Below are the code and all the weights of a small trained network. Each question names an input and a class and asks about switching units off, where a switched-off unit gives its printed mean instead of its output.

import numpy as np


def w(rows, s, z=0):
    codes = np.array(rows[::2]) - 128.0
    scale = np.full(codes.shape[1], s)
    scale[-1] = z or s
    return codes * scale


def f(y):
    return y / 2 * (1 + np.tanh(0.7978845608 * (y + 0.044715 * y**3)))


def log_softmax(a):
    a = a - a.max(-1, keepdims=True)
    return a - np.log(np.exp(a).sum(-1, keepdims=True))


def net(x, mask):
    res = np.array(x, float).reshape(1, 5) / 4 @ E
    y = f(res @ A[0][:, :-1].T + A[0][:, -1])
    res = res + np.where(mask, y, B[0][:, -1]) @ B[0][:, :-1]
    return log_softmax(res[-1] @ U[:, :-1].T + U[:, -1])


A, B = {}, {}
E = w([
[164,136,182,64],'x0',
[200,115,39,155],'x1',
[95,2,89,91],'x2',
[209,80,228,101],'x3',
[188,99,146,225],'x4',
],0.013)
A[0] = w([
[178,143,71,121,187],'N1',
[112,135,165,250,191],'N2',
[130,209,176,58,198],'N3',
[202,149,100,165,195],'N4',
[236,120,128,62,163],'N5',
[121,42,216,116,245],'N6',
[163,82,50,121,202],'N7',
],0.015,0.012)
B[0] = w([
[79,100,117,205,177],'N1',
[196,169,57,122,197],'N2',
[106,180,198,68,223],'N3',
[138,153,207,246,189],'N4',
[114,88,231,164,200],'N5',
[178,72,99,82,253],'N6',
[40,108,142,181,200],'N7',
],0.014,0.022)
U = w([
[91,164,138,4,254],'0',
[88,142,79,171,27],'1',
[145,175,195,113,122],'2',
[27,141,9,82,231],'3',
[172,52,104,40,174],'4',
[122,40,158,132,28],'5',
[209,207,101,148,125],'6',
[163,110,120,115,62],'7',
],0.016,0.0069)

Each question gives the input, the list of numbers given to net, and the class t.
The units are the neurons (one row each of A and B). Each row of codes is followed by its name. A weight is (code - 128) times the scale printed after its matrix; where a second scale follows, it is the last column's (A, B and U).
mask holds one flag per neuron, in row order. A switched-off neuron (its flag False) gives its mean, the last column of its row in B, instead of its output. The means were averaged over made-up inputs and are rounded, as every weight is.
A unit's drop is (log p(t) with every unit on - log p(t) with that unit switched off) / (log p(t) with every unit on - log p(t) with every unit switched off).
The circuit of an input: a set's keep is (log p(t) with only the set's units on - log p(t) with every unit switched off) / (log p(t) with every unit on - log p(t) with every unit switched off). Starting from all 7 units, units are removed one at a time, each time the one whose removal leaves the highest keep (on an exact tie, the one counted first), for as long as the keep stays at least 0.8.
units of the circuit, in order: the units of the circuit, biggest drop first
unit that matters most: the unit with the biggest drop
top k neurons: the k neurons with the biggest drops, biggest first
drop of u: that unit's drop, to one decimal
input [-7,0,-4,-3,-1], class 6: unit that matters most	N2
input [5,-1,5,5,-4], class 4: top 2 neurons	(N6; N4)
input [-3,2,-4,7,-8], class 0: top 2 neurons	(N4; N3)
input [-4,7,-3,2,-7], class 1: top 2 neurons	(N6; N1)
input [1,0,1,7,-3], class 4: top 4 neurons	(N6; N4; N7; N1)
input [-2,1,3,-1,-1], class 3: top 2 neurons	(N5; N4)
input [6,-8,4,-6,3], class 4: units of the circuit, in order	(N6; N7)
input [-8,-5,3,-8,8], class 3: units of the circuit, in order	(N4; N5)
input [-1,-7,3,-7,7], class 3: top 3 neurons	(N4; N5; N3)
input [4,-3,2,5,-4], class 0: top 3 neurons	(N3; N2; N1)
input [-6,6,-2,1,5], class 1: top 2 neurons	(N7; N1)
input [-3,0,-3,-7,0], class 3: top 2 neurons	(N5; N4)
input [3,0,2,-5,-5], class 3: top 2 neurons	(N5; N6)
input [2,6,-2,8,-4], class 5: units of the circuit, in order	(N5)
input [8,2,1,-6,-1], class 3: top 3 neurons	(N4; N5; N1)
input [-7,-7,-1,-7,4], class 6: top 2 neurons	(N2; N7)
input [-6,-7,-1,-4,-5], class 0: top 2 neurons	(N7; N1)
input [2,8,6,-4,1], class 1: drop of N6	0.2
input [-6,2,2,-3,-3], class 3: drop of N5	0.3
input [3,-3,5,4,5], class 4: drop of N6	0.3
input [-3,-1,-7,-3,-5], class 0: drop of N3	0.1
input [8,-6,3,3,3], class 4: units of the circuit, in order	(N6)
